Here is a tiny trained network, its code and every weight. The questions are about switching its units off for an input and a class, where a switched-off unit gives its printed mean instead of its output.

import numpy as np


def w(rows, s, z=0):
    codes = np.array(rows[::2]) - 128.0
    scale = np.full(codes.shape[1], s)
    scale[-1] = z or s
    return codes * scale


def norm(h):
    return h / np.sqrt((h * h).mean(-1, keepdims=True) + 1e-5)


def f(y):
    return np.maximum(y, 0)


def log_softmax(a):
    a = a - a.max(-1, keepdims=True)
    return a - np.log(np.exp(a).sum(-1, keepdims=True))


def net(x, mask):
    res = np.array(x, float).reshape(1, 4) / 4 @ E
    u = 0
    for l in range(2):
        y = f(norm(res) @ A[l][:, :-1].T + A[l][:, -1])
        res = res + np.where(mask[u : u + 10], y, B[l][:, -1]) @ B[l][:, :-1]
        u += 10
    return log_softmax(norm(res)[-1] @ U[:, :-1].T + U[:, -1])


A, B = {}, {}
E = w([
[131,133,127,127,134,124,127],'x0',
[128,106,73,198,116,115,141],'x1',
[168,159,135,96,89,64,134],'x2',
[254,139,115,164,100,150,177],'x3',
],0.0086)
A[0] = w([
[114,159,202,143,160,202,117,65],'L0N1',
[154,91,193,150,137,168,114,1],'L0N2',
[192,144,222,52,133,214,120,103],'L0N3',
[94,195,207,1,134,182,133,149],'L0N4',
[94,112,112,190,142,182,70,229],'L0N5',
[157,126,116,101,170,160,102,57],'L0N6',
[108,129,173,116,129,146,125,68],'L0N7',
[138,213,92,115,129,212,222,130],'L0N8',
[86,190,100,152,44,20,165,33],'L0N9',
[211,118,92,88,152,175,218,111],'L0N10',
],0.0093,0.0031)
B[0] = w([
[86,115,124,70,161,164,196,173],'L0N1',
[104,73,31,107,187,109,133,144],'L0N2',
[19,173,152,111,163,28,196,229],'L0N3',
[221,127,109,129,88,167,94,255],'L0N4',
[140,236,130,207,114,112,116,214],'L0N5',
[98,97,99,156,191,145,137,142],'L0N6',
[254,163,214,132,179,128,46,152],'L0N7',
[126,43,161,131,175,123,209,190],'L0N8',
[27,33,113,11,195,149,114,196],'L0N9',
[118,113,96,176,41,63,180,222],'L0N10',
],0.0067,0.0079)
A[1] = w([
[160,64,63,169,100,92,175,98],'L1N1',
[190,82,102,182,168,212,191,191],'L1N2',
[153,233,217,93,140,230,114,3],'L1N3',
[182,221,98,33,220,183,106,112],'L1N4',
[238,119,158,204,67,171,151,87],'L1N5',
[183,101,144,159,197,113,191,78],'L1N6',
[198,81,115,55,1,70,95,175],'L1N7',
[200,58,182,134,159,190,192,126],'L1N8',
[20,137,72,94,112,160,110,215],'L1N9',
[213,42,2,68,101,194,133,36],'L1N10',
],0.0075,0.0037)
B[1] = w([
[145,155,177,74,190,172,56,234],'L1N1',
[134,113,155,25,105,112,105,208],'L1N2',
[160,67,136,134,159,217,167,198],'L1N3',
[125,41,106,165,127,141,53,222],'L1N4',
[74,75,163,142,206,214,89,187],'L1N5',
[105,75,61,115,144,164,79,192],'L1N6',
[137,236,147,217,50,124,69,249],'L1N7',
[27,144,94,75,155,108,175,172],'L1N8',
[195,118,105,135,114,114,211,254],'L1N9',
[167,159,122,100,87,107,2,159],'L1N10',
],0.0077,0.0053)
U = w([
[150,31,143,133,226,242,99,80],'0',
[85,47,84,54,171,63,204,235],'1',
[204,129,153,95,74,117,21,202],'2',
[183,205,205,130,66,44,203,4],'3',
[115,190,60,249,143,110,151,70],'4',
],0.016,0.0038)

Each question gives the input, the list of numbers given to net, and the class t.
The units are the neurons (one row each of A and B). Each row of codes is followed by its name. A weight is (code - 128) times the scale printed after its matrix; where a second scale follows, it is the last column's (A, B and U).
mask holds one flag per neuron, layer by layer. A switched-off neuron (its flag False) gives its mean, the last column of its row in B, instead of its output. The means were averaged over made-up inputs and are rounded, as every weight is.
A unit's drop is (log p(t) with every unit on - log p(t) with that unit switched off) / (log p(t) with every unit on - log p(t) with every unit switched off).
The circuit of an input: a set's keep is (log p(t) with only the set's units on - log p(t) with every unit switched off) / (log p(t) with every unit on - log p(t) with every unit switched off). Starting from the 12 units with the biggest drops (on a tie, the unit counted first), units are removed one at a time, each time the one whose removal leaves the highest keep (on an exact tie, the one counted first), for as long as the keep stays at least 0.8.
circuit, biggest first: the units of the circuit, biggest drop first
most important unit: the unit with the biggest drop
top k neurons in layer l: the k neurons of layer l with the biggest drops, biggest first
drop of u: that unit's drop, to one decimal
input [6,5,-7,-1], class 4: circuit, biggest first : L0N5
input [4,-8,2,2], class 3: circuit, biggest first : L0N3, L0N4
input [-5,-4,0,-4], class 0: top 2 neurons in layer 1 : L1N3, L1N4
input [-1,2,0,-4], class 4: top 2 neurons in layer 0 : L0N5, L0N3
input [-1,3,-7,0], class 4: top 3 neurons in layer 0 : L0N5, L0N4, L0N7
input [1,1,0,-1], class 4: top 2 neurons in layer 0 : L0N5, L0N4
input [-7,0,8,-1], class 2: top 2 neurons in layer 1 : L1N7, L1N10
input [5,0,-5,1], class 1: top 2 neurons in layer 0 : L0N1, L0N4
input [-7,4,0,4], class 0: top 3 neurons in layer 0 : L0N4, L0N8, L0N9
input [-5,4,-2,6], class 0: top 2 neurons in layer 0 : L0N4, L0N8
input [-8,0,5,-5], class 2: top 2 neurons in layer 0 : L0N3, L0N4
input [3,2,6,8], class 2: top 2 neurons in layer 0 : L0N3, L0N5
input [3,0,7,-7], class 2: top 2 neurons in layer 0 : L0N3, L0N4
input [7,-6,-2,4], class 1: most important unit : L0N3
input [-2,3,3,0], class 1: top 2 neurons in layer 0 : L0N9, L0N4
input [0,1,-6,-6], class 4: drop of L0N5 : 0.5
input [-5,6,5,2], class 2: drop of L0N3 : 2.1
input [7,6,2,3], class 2: drop of L0N3 : 1.4
